Below is a small trained network, with its code and all its weights. Each question gives an input and a target symbol and asks what happens when units are switched off, that is, made to give their printed mean instead of their output.

import numpy as np


def w(rows, s, z=0):
    codes = np.array(rows[::2]) - 128.0
    scale = np.full(codes.shape[1], s)
    scale[-1] = z or s
    return codes * scale


def f(y):
    return y / 2 * (1 + np.tanh(0.7978845608 * (y + 0.044715 * y**3)))


def softmax(a):
    e = np.exp(a - a.max(-1, keepdims=True))
    return e / e.sum(-1, keepdims=True)


def log_softmax(a):
    a = a - a.max(-1, keepdims=True)
    return a - np.log(np.exp(a).sum(-1, keepdims=True))


def net(x, mask):
    ids = ['δηθπτφψ'.index(c) for c in x.split()]
    T = len(ids)
    res = E[ids] + P[:T]
    r = res
    for j in range(2):
        rows = slice(4 * j, 4 * j + 4)
        q, k, v = (r @ M[0][rows].T for M in (Q, K, V))
        z = softmax(np.where(np.tri(T) > 0, q @ k.T / 4**0.5, -1e9)) @ v
        o = O[0][rows]
        res = res + np.where(mask[j], z, o[:, -1]) @ o[:, :-1]
    y = f(res @ A[0][:, :-1].T + A[0][:, -1])
    res = res + np.where(mask[2:10], y, B[0][:, -1]) @ B[0][:, :-1]
    return log_softmax(res[-1] @ U[:, :-1].T + U[:, -1])


Q, K, V, O, A, B = {}, {}, {}, {}, {}, {}
E = w([
[155,160,176,156,178,223,44,103],'δ',
[222,178,69,76,102,87,203,95],'η',
[160,133,239,116,118,125,214,74],'θ',
[158,27,63,111,181,156,229,173],'π',
[175,138,131,229,9,135,125,126],'τ',
[123,203,23,192,178,126,183,37],'φ',
[48,107,52,120,32,139,219,148],'ψ',
],0.013)
P = w([
[192,144,162,239,165,170,160,255],'0',
[183,120,157,161,181,104,134,188],'1',
[118,151,149,127,173,162,154,142],'2',
[82,141,140,94,153,173,151,97],'3',
[76,104,134,71,128,159,122,65],'4',
[76,94,121,65,68,144,101,45],'5',
[114,69,88,69,10,128,75,29],'6',
],0.0099)
Q[0] = w([
[134,64,121,60,195,142,183,163],'H0',
[94,126,54,87,56,90,136,91],'H0',
[67,94,56,88,212,172,22,84],'H0',
[160,161,48,187,114,115,114,248],'H0',
[87,128,154,165,112,113,85,136],'H1',
[113,110,112,139,176,167,145,79],'H1',
[177,132,99,152,81,184,128,122],'H1',
[135,97,150,147,84,178,160,131],'H1',
],0.012)
K[0] = w([
[146,56,117,73,204,116,254,176],'H0',
[64,33,87,68,95,160,165,16],'H0',
[113,149,57,99,204,222,46,134],'H0',
[161,71,21,170,59,85,67,160],'H0',
[122,116,143,183,156,221,145,191],'H1',
[88,179,132,123,108,100,67,90],'H1',
[135,59,104,133,112,97,59,71],'H1',
[99,78,165,104,64,126,80,69],'H1',
],0.0097)
V[0] = w([
[137,130,192,157,136,125,99,168],'H0',
[108,121,97,175,204,69,136,221],'H0',
[127,164,171,134,192,99,139,180],'H0',
[164,152,114,210,149,117,123,184],'H0',
[255,54,166,128,203,143,109,133],'H1',
[113,47,147,252,96,136,143,200],'H1',
[158,73,144,77,126,117,221,185],'H1',
[83,155,231,92,62,128,97,89],'H1',
],0.0094)
O[0] = w([
[122,116,113,66,131,83,91,74,76],'H0',
[193,57,108,139,32,156,166,110,147],'H0',
[128,87,97,121,62,97,99,77,106],'H0',
[217,83,147,86,27,104,96,103,145],'H0',
[6,182,193,93,188,147,216,144,189],'H1',
[65,149,107,196,186,215,97,107,202],'H1',
[100,182,125,91,164,204,37,161,254],'H1',
[156,23,168,95,1,212,150,77,27],'H1',
],0.0081,0.0051)
A[0] = w([
[155,138,154,167,105,147,32,113,253],'N0',
[108,222,174,148,197,141,105,117,183],'N1',
[97,104,110,7,64,144,119,41,96],'N2',
[128,206,117,132,208,74,143,140,101],'N3',
[170,200,125,183,139,97,93,95,153],'N4',
[133,91,115,127,44,89,209,72,120],'N5',
[145,114,67,149,150,62,146,117,76],'N6',
[176,166,120,156,141,147,159,254,170],'N7',
],0.0092,0.0051)
B[0] = w([
[128,199,176,113,114,97,186,231,162],'N0',
[230,60,153,137,88,50,172,149,248],'N1',
[51,99,88,74,133,91,14,95,154],'N2',
[114,76,149,176,100,255,109,100,202],'N3',
[84,104,218,83,93,186,151,33,156],'N4',
[117,117,243,225,130,89,155,132,144],'N5',
[91,81,34,167,134,93,96,161,135],'N6',
[72,150,107,46,163,44,53,67,234],'N7',
],0.0072,0.012)
U = w([
[196,105,240,188,128,130,171,208,200],'δ',
[195,123,134,21,102,25,100,62,143],'η',
[94,33,153,103,89,181,71,124,3],'θ',
[28,195,101,146,252,180,93,175,202],'π',
[154,94,100,242,123,194,118,8,73],'τ',
[172,78,111,172,133,31,124,160,34],'φ',
[254,53,79,134,91,172,86,161,84],'ψ',
],0.0063,0.0056)

Each question gives the input, a string of symbols that net reads in full, and the target symbol t.
The units are the heads (4 rows each of Q, K, V and O) and the neurons (one row each of A and B). Each row of codes is followed by its name. A weight is (code - 128) times the scale printed after its matrix; where a second scale follows, it is the last column's (O, A, B and U).
mask holds one flag per unit, heads first, then neurons. A switched-off unit (its flag False) gives its mean, the last column of its rows in O or B, instead of its output. The means were averaged over made-up inputs and are rounded, as every weight is.
A unit's drop is (log p(t) with every unit on - log p(t) with that unit switched off) / (log p(t) with every unit on - log p(t) with every unit switched off).
The circuit of an input: a set's keep is (log p(t) with only the set's units on - log p(t) with every unit switched off) / (log p(t) with every unit on - log p(t) with every unit switched off). Starting from all 10 units, units are removed one at a time, each time the one whose removal leaves the highest keep (on an exact tie, the one counted first), for as long as the keep stays at least 0.8.
circuit, biggest first: the units of the circuit, biggest drop first
k most important neurons: the k neurons with the biggest drops, biggest first
heads that matter: for each layer, one digit per head in row order, 1 if its drop is at least 0.15 and else 0, layers parted by /
drop of u: that unit's drop, to one decimal
input ψ ψ π η η π π, target π: circuit, biggest first -> [H0]
input π ψ π θ π θ π, target θ: heads that matter -> 01
input π η π τ π δ π, target δ: 3 most important neurons -> [N5, N7, N3]
input δ π θ π, target θ: circuit, biggest first -> [H0, H1, N2]
input ψ π δ π π ψ θ, target δ: circuit, biggest first -> [H0, N1]
input π π φ π, target φ: circuit, biggest first -> [H1, N6]
input ψ π η θ δ, target δ: heads that matter -> 10
input τ δ π τ π π δ, target η: circuit, biggest first -> [H1, N3]
input π θ π θ, target η: circuit, biggest first -> [H1, N2, N3]
input θ ψ δ, target δ: 3 most important neurons -> [N7, N0, N1]
input π π π δ π, target δ: circuit, biggest first -> [N5, H1]
input θ φ π θ π τ π, target τ: heads that matter -> 11
input π η τ π τ, target δ: heads that matter -> 00
input θ ψ θ, target η: heads that matter -> 10
input π ψ δ φ, target τ: heads that matter -> 00
input δ δ θ π π θ θ, target θ: 3 most important neurons -> [N7, N2, N1]
input ψ θ ψ π τ π, target τ: 3 most important neurons -> [N1, N0, N7]
input θ δ θ π δ θ, target θ: circuit, biggest first -> [H1, N2, N7]
input π η φ η ψ ψ θ, target δ: most important neuron -> [N7]
input π δ τ η τ τ, target δ: 2 most important neurons -> [N0, N7]
input π δ π ψ π, target ψ: 2 most important neurons -> [N7, N4]
input π τ φ, target τ: most important neuron -> [N4]
input π δ φ ψ π δ, target η: drop of N2 -> 0.2
input ψ π η π, target η: drop of N6 -> 0.0
input π π η π, target η: drop of N4 -> 0.0
input π θ θ θ π π π, target π: drop of H0 -> 0.1
input δ π π π π η ψ, target π: most important neuron -> [N7]
